Here is a tiny trained network, its code and every weight. The questions are about switching its units off for an input and a class, where a switched-off unit gives its printed mean instead of its output.

import numpy as np


def w(rows, s, z=0):
    codes = np.array(rows[::2]) - 128.0
    scale = np.full(codes.shape[1], s)
    scale[-1] = z or s
    return codes * scale


def norm(h):
    return h / np.sqrt((h * h).mean(-1, keepdims=True) + 1e-5)


def f(y):
    return y / 2 * (1 + np.tanh(0.7978845608 * (y + 0.044715 * y**3)))


def log_softmax(a):
    a = a - a.max(-1, keepdims=True)
    return a - np.log(np.exp(a).sum(-1, keepdims=True))


def net(x, mask):
    res = np.array(x, float).reshape(1, 7) / 4 @ E
    u = 0
    for l in range(4):
        y = f(norm(res) @ A[l][:, :-1].T + A[l][:, -1])
        res = res + np.where(mask[u : u + 5], y, B[l][:, -1]) @ B[l][:, :-1]
        u += 5
    return log_softmax(norm(res)[-1] @ U[:, :-1].T + U[:, -1])


A, B = {}, {}
E = w([
[146,178,101,62,226,132,132,106,103,104],'x0',
[119,101,124,24,100,90,165,126,146,112],'x1',
[152,198,82,123,123,69,70,146,176,139],'x2',
[127,127,128,128,131,128,126,130,129,127],'x3',
[58,146,46,103,151,175,164,93,120,183],'x4',
[97,97,125,104,134,179,3,98,137,54],'x5',
[128,127,129,126,128,130,129,129,129,126],'x6',
],0.0047)
A[0] = w([
[31,88,48,162,161,149,118,71,188,169,170],'0.n0',
[117,93,166,116,87,253,114,58,80,61,102],'0.n1',
[168,127,196,152,112,104,104,228,82,63,88],'0.n2',
[94,126,192,197,39,96,127,151,188,82,252],'0.n3',
[241,175,79,89,197,134,142,89,14,53,114],'0.n4',
],0.004,0.0038)
B[0] = w([
[152,168,121,111,98,168,106,117,41,67,200],'0.n0',
[211,116,101,151,153,64,115,57,151,118,173],'0.n1',
[130,128,58,154,115,151,112,119,2,212,154],'0.n2',
[86,184,79,83,136,167,164,108,130,43,254],'0.n3',
[58,156,115,191,46,126,223,150,210,4,182],'0.n4',
],0.0058,0.004)
A[1] = w([
[164,146,142,144,133,117,209,139,119,161,24],'1.n0',
[110,146,68,155,104,150,166,109,106,89,255],'1.n1',
[163,146,254,132,127,84,102,181,98,82,178],'1.n2',
[126,141,144,195,203,186,118,186,119,135,21],'1.n3',
[149,65,172,123,140,171,172,95,128,144,78],'1.n4',
],0.0072,0.00081)
B[1] = w([
[210,125,158,103,150,209,2,47,153,46,190],'1.n0',
[178,129,124,137,123,12,115,243,109,114,253],'1.n1',
[50,134,19,54,157,198,158,138,92,187,158],'1.n2',
[25,179,158,116,114,47,158,73,128,168,160],'1.n3',
[155,77,106,160,181,40,150,138,141,172,145],'1.n4',
],0.0063,0.0055)
A[2] = w([
[111,96,141,34,82,107,125,88,162,107,193],'2.n0',
[175,118,140,141,79,111,132,154,122,174,145],'2.n1',
[125,87,139,164,2,134,107,133,128,156,87],'2.n2',
[139,145,73,88,147,92,112,169,46,159,183],'2.n3',
[188,180,172,132,94,154,198,128,134,178,6],'2.n4',
],0.0064,0.0019)
B[2] = w([
[161,241,180,156,218,99,116,147,63,216,198],'2.n0',
[102,153,88,118,244,93,89,104,159,77,141],'2.n1',
[35,198,86,43,158,133,184,92,195,36,147],'2.n2',
[137,21,169,159,75,243,107,221,151,139,253],'2.n3',
[232,178,96,34,140,230,36,83,3,54,135],'2.n4',
],0.006,0.004)
A[3] = w([
[113,209,144,127,112,155,109,162,247,206,30],'3.n0',
[103,171,163,235,70,124,63,103,115,122,109],'3.n1',
[181,136,2,134,73,141,208,115,130,191,7],'3.n2',
[159,142,99,107,96,125,34,154,238,162,87],'3.n3',
[128,131,151,73,113,134,139,170,88,200,120],'3.n4',
],0.0057,0.0016)
B[3] = w([
[109,47,133,183,109,82,179,94,187,199,172],'3.n0',
[183,162,176,28,190,90,217,133,88,253,253],'3.n1',
[135,133,129,120,128,215,147,37,57,30,111],'3.n2',
[184,9,148,190,184,136,159,63,125,86,230],'3.n3',
[34,153,110,255,114,41,105,80,11,193,160],'3.n4',
],0.0063,0.0024)
U = w([
[164,194,146,82,167,205,47,7,105,67,139],'0',
[55,210,137,120,169,56,187,127,106,218,125],'1',
[43,188,59,96,137,125,212,156,214,21,131],'2',
[71,111,62,168,72,254,116,145,59,137,99],'3',
[154,126,154,162,137,100,120,161,133,116,185],'4',
[143,30,143,192,164,90,171,72,186,131,128],'5',
[144,132,148,143,143,104,119,182,136,120,146],'6',
[76,109,216,106,33,160,136,102,208,148,3],'7',
],0.0094,0.0079)

Each question gives the input, the list of numbers given to net, and the class t.
The units are the neurons (one row each of A and B). Each row of codes is followed by its name. A weight is (code - 128) times the scale printed after its matrix; where a second scale follows, it is the last column's (A, B and U).
mask holds one flag per neuron, layer by layer. A switched-off neuron (its flag False) gives its mean, the last column of its row in B, instead of its output. The means were averaged over made-up inputs and are rounded, as every weight is.
A unit's drop is (log p(t) with every unit on - log p(t) with that unit switched off) / (log p(t) with every unit on - log p(t) with every unit switched off).
The circuit of an input: a set's keep is (log p(t) with only the set's units on - log p(t) with every unit switched off) / (log p(t) with every unit on - log p(t) with every unit switched off). Starting from the 12 units with the biggest drops (on a tie, the unit counted first), units are removed one at a time, each time the one whose removal leaves the highest keep (on an exact tie, the one counted first), for as long as the keep stays at least 0.8.
units of the circuit, in order: the units of the circuit, biggest drop first
k most important neurons: the k neurons with the biggest drops, biggest first
top k neurons in layer l: the k neurons of layer l with the biggest drops, biggest first
input [5,4,-3,-8,3,-1,7], class 4: top 2 neurons in layer 0	[0.n3 0.n4]
input [-6,2,1,6,-1,4,-5], class 2: units of the circuit, in order	[2.n2]
input [6,8,-5,2,4,-2,4], class 1: units of the circuit, in order	[2.n0 3.n4]
input [4,-1,-5,-3,7,-5,-3], class 3: 2 most important neurons	[2.n3 1.n1]
input [-6,6,-7,3,-7,2,-1], class 3: 2 most important neurons	[1.n2 0.n4]
input [-6,-5,7,7,2,-7,1], class 0: 2 most important neurons	[2.n4 0.n4]
input [2,6,7,-2,4,6,-5], class 5: 4 most important neurons	[3.n3 1.n0 3.n0 0.n3]
input [7,-4,5,4,2,3,-3], class 2: 3 most important neurons	[0.n4 2.n0 0.n2]
input [6,-4,3,-3,1,5,-7], class 6: units of the circuit, in order	[0.n3 1.n0]
input [3,-1,4,-3,-1,2,1], class 5: 3 most important neurons	[0.n3 3.n3 0.n0]
input [-6,0,1,5,-2,6,3], class 0: units of the circuit, in order	[0.n4 2.n2]
input [4,-1,-7,3,5,3,-2], class 5: units of the circuit, in order	[0.n3 1.n4]
input [1,3,-7,3,7,-7,4], class 0: units of the circuit, in order	[1.n0 2.n4]
input [3,0,-3,5,4,4,0], class 4: units of the circuit, in order	[0.n3 1.n1 0.n4]
input [-3,-8,-3,4,2,5,2], class 1: units of the circuit, in order	[3.n1 1.n3]
input [8,-5,4,6,-1,7,4], class 2: units of the circuit, in order	[0.n4 1.n0]
input [-1,4,-1,-5,5,0,-8], class 6: most important neuron	[1.n2]
input [-1,8,-5,-7,-1,7,-5], class 1: units of the circuit, in order	[2.n0 1.n0]
input [2,-2,-7,-6,-2,6,0], class 5: 2 most important neurons	[0.n1 1.n0]
input [6,8,7,-3,-7,-2,2], class 1: top neuron in layer 3	[3.n4]
input [4,-2,-6,1,7,-1,-8], class 6: units of the circuit, in order	[1.n1 1.n2]
input [-1,-4,-1,1,5,-7,7], class 0: 2 most important neurons	[1.n0 2.n4]
input [3,-8,-5,8,-7,-5,7], class 1: 2 most important neurons	[1.n3 0.n0]
